Below are the code and all the weights of a small trained network. Each question names an input and a class and asks about switching units off, where a switched-off unit gives its printed mean instead of its output.

import numpy as np


def w(rows, s, z=0):
    codes = np.array(rows[::2]) - 128.0
    scale = np.full(codes.shape[1], s)
    scale[-1] = z or s
    return codes * scale


def norm(h):
    return h / np.sqrt((h * h).mean(-1, keepdims=True) + 1e-5)


def f(y):
    return y / 2 * (1 + np.tanh(0.7978845608 * (y + 0.044715 * y**3)))


def log_softmax(a):
    a = a - a.max(-1, keepdims=True)
    return a - np.log(np.exp(a).sum(-1, keepdims=True))


def net(x, mask):
    res = np.array(x, float).reshape(1, 8) / 4 @ E
    u = 0
    for l in range(3):
        y = f(norm(res) @ A[l][:, :-1].T + A[l][:, -1])
        res = res + np.where(mask[u : u + 4], y, B[l][:, -1]) @ B[l][:, :-1]
        u += 4
    return log_softmax(norm(res)[-1] @ U[:, :-1].T + U[:, -1])


A, B = {}, {}
E = w([
[217,101,26,77,97,111,194,169,203,152,65],'x0',
[135,88,133,105,157,220,60,113,146,164,145],'x1',
[141,120,97,224,65,153,66,203,94,61,3],'x2',
[76,69,181,206,208,152,192,126,90,191,90],'x3',
[163,161,174,94,194,131,89,175,153,55,158],'x4',
[64,73,65,154,115,136,173,219,97,120,166],'x5',
[198,128,141,118,144,133,137,90,85,151,141],'x6',
[198,152,114,156,191,130,121,145,95,184,101],'x7',
],0.0068)
A[0] = w([
[149,240,69,93,179,108,173,112,44,89,11,1],'L0N0',
[67,161,240,142,97,79,180,129,129,176,134,145],'L0N1',
[77,168,96,191,123,143,106,253,51,38,145,164],'L0N2',
[112,125,47,43,175,26,130,182,134,18,118,122],'L0N3',
],0.0048,0.002)
B[0] = w([
[254,72,103,119,120,91,179,113,81,102,163,152],'L0N0',
[103,188,29,88,179,139,228,134,91,190,53,174],'L0N1',
[41,129,67,92,93,171,107,54,132,87,141,253],'L0N2',
[203,233,71,71,154,82,99,124,165,134,151,200],'L0N3',
],0.0092,0.0041)
A[1] = w([
[123,223,81,96,92,41,183,148,209,143,133,112],'L1N0',
[158,190,133,2,126,117,71,208,172,194,136,139],'L1N1',
[234,113,103,174,175,120,137,168,105,90,133,109],'L1N2',
[96,182,117,117,104,136,84,89,155,118,62,254],'L1N3',
],0.0078,0.0018)
B[1] = w([
[143,72,121,212,26,100,119,142,100,69,61,253],'L1N0',
[27,104,153,168,122,128,73,57,94,49,155,228],'L1N1',
[133,191,176,38,184,114,164,143,152,166,127,181],'L1N2',
[92,162,44,150,100,82,83,218,241,64,4,220],'L1N3',
],0.011,0.0057)
A[2] = w([
[170,70,91,144,108,136,75,174,114,102,204,1],'L2N0',
[205,48,204,122,208,127,5,87,118,116,181,13],'L2N1',
[137,131,182,105,109,89,205,143,109,254,232,117],'L2N2',
[175,156,182,95,194,169,99,76,190,87,159,32],'L2N3',
],0.0064,0.0011)
B[2] = w([
[216,138,217,170,135,49,117,134,139,148,109,152],'L2N0',
[47,132,129,81,178,98,76,224,162,147,96,204],'L2N1',
[254,117,216,127,97,168,104,101,112,124,145,252],'L2N2',
[13,115,116,236,157,139,125,202,208,226,83,196],'L2N3',
],0.008,0.0024)
U = w([
[71,131,149,131,168,140,138,155,168,143,94,174],'0',
[217,123,162,100,117,148,168,106,116,186,128,5],'1',
[148,120,100,161,36,109,94,148,194,10,80,232],'2',
],0.011,0.0015)

Each question gives the input, the list of numbers given to net, and the class t.
The units are the neurons (one row each of A and B). Each row of codes is followed by its name. A weight is (code - 128) times the scale printed after its matrix; where a second scale follows, it is the last column's (A, B and U).
mask holds one flag per neuron, layer by layer. A switched-off neuron (its flag False) gives its mean, the last column of its row in B, instead of its output. The means were averaged over made-up inputs and are rounded, as every weight is.
A unit's drop is (log p(t) with every unit on - log p(t) with that unit switched off) / (log p(t) with every unit on - log p(t) with every unit switched off).
The circuit of an input: a set's keep is (log p(t) with only the set's units on - log p(t) with every unit switched off) / (log p(t) with every unit on - log p(t) with every unit switched off). Starting from all 12 units, units are removed one at a time, each time the one whose removal leaves the highest keep (on an exact tie, the one counted first), for as long as the keep stays at least 0.8.
circuit, biggest first: the units of the circuit, biggest drop first
unit that matters most: the unit with the biggest drop
top k neurons: the k neurons with the biggest drops, biggest first
top k neurons in layer l: the k neurons of layer l with the biggest drops, biggest first
drop of u: that unit's drop, to one decimal
input [8,-2,-2,1,8,-3,0,7], class 0: circuit, biggest first	(L1N2, L2N3)
input [8,-5,3,3,5,-5,5,0], class 1: circuit, biggest first	(L0N0, L1N2)
input [6,7,3,6,-4,5,-2,4], class 1: circuit, biggest first	(L1N3, L1N1)
input [-3,4,-4,-6,-6,-3,8,7], class 0: unit that matters most	L2N1
input [0,2,-4,7,-2,2,-1,2], class 1: circuit, biggest first	(L1N3, L2N2)
input [3,3,0,-2,4,-4,2,1], class 0: circuit, biggest first	(L0N2, L1N2, L2N3)
input [5,2,6,6,8,4,-2,5], class 0: top 2 neurons	(L1N2, L1N0)
input [-6,-5,-6,3,6,-2,4,1], class 1: circuit, biggest first	(L1N3, L1N1)
input [-1,-3,-4,8,0,-7,1,-5], class 1: top 4 neurons	(L0N2, L1N1, L1N3, L0N3)
input [-3,-7,3,1,5,-6,8,-3], class 1: top 2 neurons	(L0N0, L1N1)
input [-6,1,-4,4,-7,-5,1,-1], class 1: top 2 neurons	(L0N2, L1N1)
input [3,6,2,3,1,2,3,-3], class 0: top 2 neurons in layer 2	(L2N1, L2N2)
input [7,7,-3,0,-3,1,-3,8], class 0: top 2 neurons in layer 0	(L0N2, L0N1)
input [-2,-1,-5,5,-7,4,7,-2], class 1: unit that matters most	L2N2
input [-5,4,-2,4,-7,5,8,2], class 1: drop of L2N0	0.0
input [7,4,1,5,2,6,6,7], class 1: drop of L1N3	0.1
input [0,5,-7,-7,-1,-1,7,-1], class 0: drop of L1N3	0.2
